Here is a tiny trained network, its code and every weight. The questions are about switching its units off for an input and a class, where a switched-off unit gives its printed mean instead of its output.

import numpy as np


def w(rows, s, z=0):
    codes = np.array(rows[::2]) - 128.0
    scale = np.full(codes.shape[1], s)
    scale[-1] = z or s
    return codes * scale


def norm(h):
    return h / np.sqrt((h * h).mean(-1, keepdims=True) + 1e-5)


def f(y):
    return y / 2 * (1 + np.tanh(0.7978845608 * (y + 0.044715 * y**3)))


def log_softmax(a):
    a = a - a.max(-1, keepdims=True)
    return a - np.log(np.exp(a).sum(-1, keepdims=True))


def net(x, mask):
    res = np.array(x, float).reshape(1, 6) / 4 @ E
    u = 0
    for l in range(2):
        y = f(norm(res) @ A[l][:, :-1].T + A[l][:, -1])
        res = res + np.where(mask[u : u + 11], y, B[l][:, -1]) @ B[l][:, :-1]
        u += 11
    return log_softmax(norm(res)[-1] @ U[:, :-1].T + U[:, -1])


A, B = {}, {}
E = w([
[117,66,41,186,192,235,41,68,151,154,206,106],'x0',
[137,253,74,141,127,120,48,115,82,154,57,168],'x1',
[21,49,3,39,196,53,180,88,179,129,37,44],'x2',
[142,80,160,78,158,112,91,110,49,108,105,135],'x3',
[117,115,112,123,101,137,121,129,132,135,131,123],'x4',
[122,146,149,246,135,146,176,68,58,128,82,74],'x5',
],0.006)
A[0] = w([
[164,224,81,128,148,166,63,108,107,148,48,187,54],'0.n0',
[216,152,173,171,88,155,79,148,96,93,185,152,64],'0.n1',
[175,169,135,120,72,176,90,126,92,96,163,155,76],'0.n2',
[180,132,77,25,148,105,107,174,159,170,215,190,105],'0.n3',
[79,96,143,210,72,129,177,29,101,74,101,143,70],'0.n4',
[112,114,85,124,203,94,133,130,170,161,42,95,90],'0.n5',
[134,122,142,229,111,153,161,49,69,125,80,80,105],'0.n6',
[134,107,118,135,205,255,77,97,152,235,126,119,2],'0.n7',
[173,137,171,101,52,78,168,160,104,126,76,134,37],'0.n8',
[211,81,166,101,77,76,215,118,149,165,119,115,165],'0.n9',
[184,38,162,148,196,216,186,185,144,11,191,39,79],'0.n10',
],0.0071,0.0039)
B[0] = w([
[58,132,161,94,61,253,99,44,150,141,91,52,222],'0.n0',
[157,66,69,160,115,145,196,172,95,87,124,177,253],'0.n1',
[90,93,120,109,146,123,186,130,154,49,131,167,197],'0.n2',
[115,195,164,72,194,97,141,184,19,207,220,45,232],'0.n3',
[114,192,139,56,193,97,132,181,100,141,172,117,171],'0.n4',
[172,76,97,111,111,130,172,97,74,97,99,131,216],'0.n5',
[115,159,128,29,172,110,105,222,99,178,249,98,214],'0.n6',
[201,100,179,152,193,82,71,154,143,154,46,159,210],'0.n7',
[136,176,175,169,120,63,136,105,156,168,81,111,205],'0.n8',
[114,59,155,166,115,147,65,65,190,157,116,75,227],'0.n9',
[72,128,137,88,78,254,93,46,202,128,121,91,252],'0.n10',
],0.009,0.0054)
A[1] = w([
[116,121,88,68,181,64,152,70,122,121,161,48,98],'1.n0',
[100,218,45,98,114,157,71,111,86,112,58,165,61],'1.n1',
[156,155,161,117,115,136,121,135,87,143,224,189,82],'1.n2',
[180,67,21,107,131,107,163,129,144,99,88,104,19],'1.n3',
[114,98,65,125,161,102,188,84,110,71,130,167,18],'1.n4',
[149,82,91,131,246,173,94,144,143,175,159,103,85],'1.n5',
[137,85,113,180,121,122,147,173,148,26,149,198,153],'1.n6',
[101,166,144,106,166,75,175,181,80,167,212,80,150],'1.n7',
[183,81,105,168,228,118,27,76,197,134,131,207,2],'1.n8',
[107,110,59,116,151,88,118,87,131,119,103,135,62],'1.n9',
[127,184,161,160,68,2,136,102,144,119,84,102,27],'1.n10',
],0.009,0.0033)
B[1] = w([
[167,205,120,135,94,149,120,171,128,80,177,193,243],'1.n0',
[20,72,164,68,88,156,125,31,241,99,228,94,181],'1.n1',
[145,148,39,74,146,92,174,138,81,112,153,115,184],'1.n2',
[171,155,142,140,80,172,228,95,25,69,144,193,170],'1.n3',
[159,143,104,214,146,145,169,132,124,91,168,229,141],'1.n4',
[111,155,156,177,120,20,123,164,139,164,56,125,252],'1.n5',
[177,186,93,162,86,123,192,54,48,28,66,203,173],'1.n6',
[96,156,36,118,211,140,56,151,85,144,183,112,254],'1.n7',
[168,97,167,203,137,1,166,175,175,204,34,103,176],'1.n8',
[191,125,132,183,123,202,138,165,68,77,124,167,154],'1.n9',
[180,53,139,240,175,68,94,185,173,202,58,137,188],'1.n10',
],0.0094,0.0072)
U = w([
[104,199,77,69,226,115,80,197,56,173,224,72,5],'0',
[192,139,91,155,83,183,200,93,57,52,121,211,197],'1',
[177,74,199,199,178,50,91,169,183,212,22,110,156],'2',
[41,92,189,61,74,224,82,6,207,127,159,60,134],'3',
],0.014,0.0018)

Each question gives the input, the list of numbers given to net, and the class t.
The units are the neurons (one row each of A and B). Each row of codes is followed by its name. A weight is (code - 128) times the scale printed after its matrix; where a second scale follows, it is the last column's (A, B and U).
mask holds one flag per neuron, layer by layer. A switched-off neuron (its flag False) gives its mean, the last column of its row in B, instead of its output. The means were averaged over made-up inputs and are rounded, as every weight is.
A unit's drop is (log p(t) with every unit on - log p(t) with that unit switched off) / (log p(t) with every unit on - log p(t) with every unit switched off).
most important unit: the unit with the biggest drop
k most important neurons: the k neurons with the biggest drops, biggest first
top k neurons in layer l: the k neurons of layer l with the biggest drops, biggest first
input [5,-6,-8,-1,8,8], class 0: top neuron in layer 0 : (0.n6)
input [8,-8,1,7,6,-5], class 2: 3 most important neurons : (0.n7; 1.n5; 0.n0)
input [7,1,-7,-6,-1,-2], class 1: top 3 neurons in layer 0 : (0.n1; 0.n2; 0.n9)
input [-8,7,5,-8,3,-3], class 2: 2 most important neurons : (1.n10; 0.n10)
input [-7,6,-3,-6,0,7], class 0: 3 most important neurons : (0.n6; 1.n7; 0.n4)
input [2,-7,4,2,6,7], class 0: top 2 neurons in layer 1 : (1.n1; 1.n0)
input [-8,-5,8,2,-8,-6], class 1: 4 most important neurons : (0.n5; 1.n3; 1.n0; 0.n6)
input [-8,0,8,-4,5,7], class 1: top 3 neurons in layer 0 : (0.n5; 0.n3; 0.n7)
input [-8,-2,0,7,8,-6], class 2: top 2 neurons in layer 0 : (0.n8; 0.n6)
input [5,-6,-6,8,-4,-5], class 1: top 2 neurons in layer 0 : (0.n1; 0.n0)
input [-8,-7,-3,-4,-4,8], class 0: 2 most important neurons : (0.n6; 0.n4)
input [-4,7,5,-1,-8,2], class 3: 2 most important neurons : (0.n0; 1.n1)
input [7,0,5,4,-8,-6], class 2: top 3 neurons in layer 0 : (0.n7; 0.n6; 0.n4)
input [1,7,1,8,5,-4], class 3: most important unit : 0.n0
input [5,3,6,-8,-8,-3], class 1: 2 most important neurons : (0.n5; 1.n3)
input [8,3,-3,-1,4,-7], class 2: top 3 neurons in layer 0 : (0.n7; 0.n6; 0.n4)
input [6,-7,-6,-3,-5,7], class 0: 3 most important neurons : (0.n6; 0.n4; 0.n0)
input [5,-3,4,8,0,1], class 2: 2 most important neurons : (0.n7; 1.n8)
input [-3,8,-1,-6,1,7], class 3: 3 most important neurons : (0.n0; 1.n1; 0.n3)
input [-7,3,-6,3,-8,-3], class 2: top neuron in layer 1 : (1.n10)
input [-8,3,0,2,8,8], class 0: top 3 neurons in layer 0 : (0.n6; 0.n4; 0.n7)
input [3,-8,6,-6,-1,8], class 0: 3 most important neurons : (0.n6; 0.n4; 0.n0)
input [6,-3,3,3,-2,-5], class 2: 3 most important neurons : (0.n7; 1.n5; 0.n6)
